Here is a tiny trained network, its code and every weight. The questions are about switching its units off for an input and a class, where a switched-off unit gives its printed mean instead of its output.

import numpy as np


def w(rows, s, z=0):
    codes = np.array(rows[::2]) - 128.0
    scale = np.full(codes.shape[1], s)
    scale[-1] = z or s
    return codes * scale


def f(y):
    return y / 2 * (1 + np.tanh(0.7978845608 * (y + 0.044715 * y**3)))


def log_softmax(a):
    a = a - a.max(-1, keepdims=True)
    return a - np.log(np.exp(a).sum(-1, keepdims=True))


def net(x, mask):
    res = np.array(x, float).reshape(1, 5) / 4 @ E
    y = f(res @ A[0][:, :-1].T + A[0][:, -1])
    res = res + np.where(mask, y, B[0][:, -1]) @ B[0][:, :-1]
    return log_softmax(res[-1] @ U[:, :-1].T + U[:, -1])


A, B = {}, {}
E = w([
[66,130,27],'x0',
[35,157,185],'x1',
[75,155,125],'x2',
[150,229,125],'x3',
[120,43,255],'x4',
],0.0069)
A[0] = w([
[101,79,118,76],'N0',
[138,208,135,108],'N1',
[30,151,122,107],'N2',
[126,127,96,118],'N3',
[92,126,108,108],'N4',
[105,81,37,99],'N5',
[165,197,93,159],'N6',
[187,223,78,146],'N7',
[149,135,144,200],'N8',
[134,166,171,120],'N9',
[172,141,165,253],'N10',
[5,184,127,107],'N11',
[86,146,82,105],'N12',
],0.015,0.006)
B[0] = w([
[102,229,55,142],'N0',
[93,59,90,173],'N1',
[227,127,111,196],'N2',
[116,121,128,145],'N3',
[155,93,147,141],'N4',
[102,122,44,209],'N5',
[26,123,117,219],'N6',
[1,112,126,255],'N7',
[77,137,158,178],'N8',
[101,120,92,154],'N9',
[29,143,196,239],'N10',
[246,142,58,231],'N11',
[96,141,173,176],'N12',
],0.018,0.007)
U = w([
[106,94,83,150],'0',
[254,146,127,2],'1',
[131,113,217,242],'2',
],0.0094,0.0019)

Each question gives the input, the list of numbers given to net, and the class t.
The units are the neurons (one row each of A and B). Each row of codes is followed by its name. A weight is (code - 128) times the scale printed after its matrix; where a second scale follows, it is the last column's (A, B and U).
mask holds one flag per neuron, in row order. A switched-off neuron (its flag False) gives its mean, the last column of its row in B, instead of its output. The means were averaged over made-up inputs and are rounded, as every weight is.
A unit's drop is (log p(t) with every unit on - log p(t) with that unit switched off) / (log p(t) with every unit on - log p(t) with every unit switched off).
The circuit of an input: a set's keep is (log p(t) with only the set's units on - log p(t) with every unit switched off) / (log p(t) with every unit on - log p(t) with every unit switched off). Starting from the 12 units with the biggest drops (on a tie, the unit counted first), units are removed one at a time, each time the one whose removal leaves the highest keep (on an exact tie, the one counted first), for as long as the keep stays at least 0.8.
circuit, biggest first: the units of the circuit, biggest drop first
unit that matters most: the unit with the biggest drop
k most important neurons: the k neurons with the biggest drops, biggest first
drop of u: that unit's drop, to one decimal
input [-1,-8,0,-8,8], class 2: circuit, biggest first -> N5, N11
input [4,3,1,0,-3], class 1: circuit, biggest first -> N11, N2
input [5,-2,7,-3,-1], class 1: unit that matters most -> N7
input [-6,8,-8,-2,-6], class 2: 2 most important neurons -> N5, N11
input [-6,5,-2,-8,-5], class 2: 2 most important neurons -> N11, N5
input [-6,-7,-6,-3,-4], class 2: 2 most important neurons -> N10, N5
input [4,-6,6,0,7], class 2: 2 most important neurons -> N11, N5
input [-1,-7,8,-1,3], class 2: 2 most important neurons -> N11, N5
input [3,2,6,7,1], class 1: 2 most important neurons -> N11, N2
input [1,-1,5,-2,5], class 2: drop of N10 -> -0.1
input [-1,-4,5,0,1], class 2: drop of N5 -> 0.2
input [8,-2,3,-3,8], class 1: drop of N1 -> 0.1
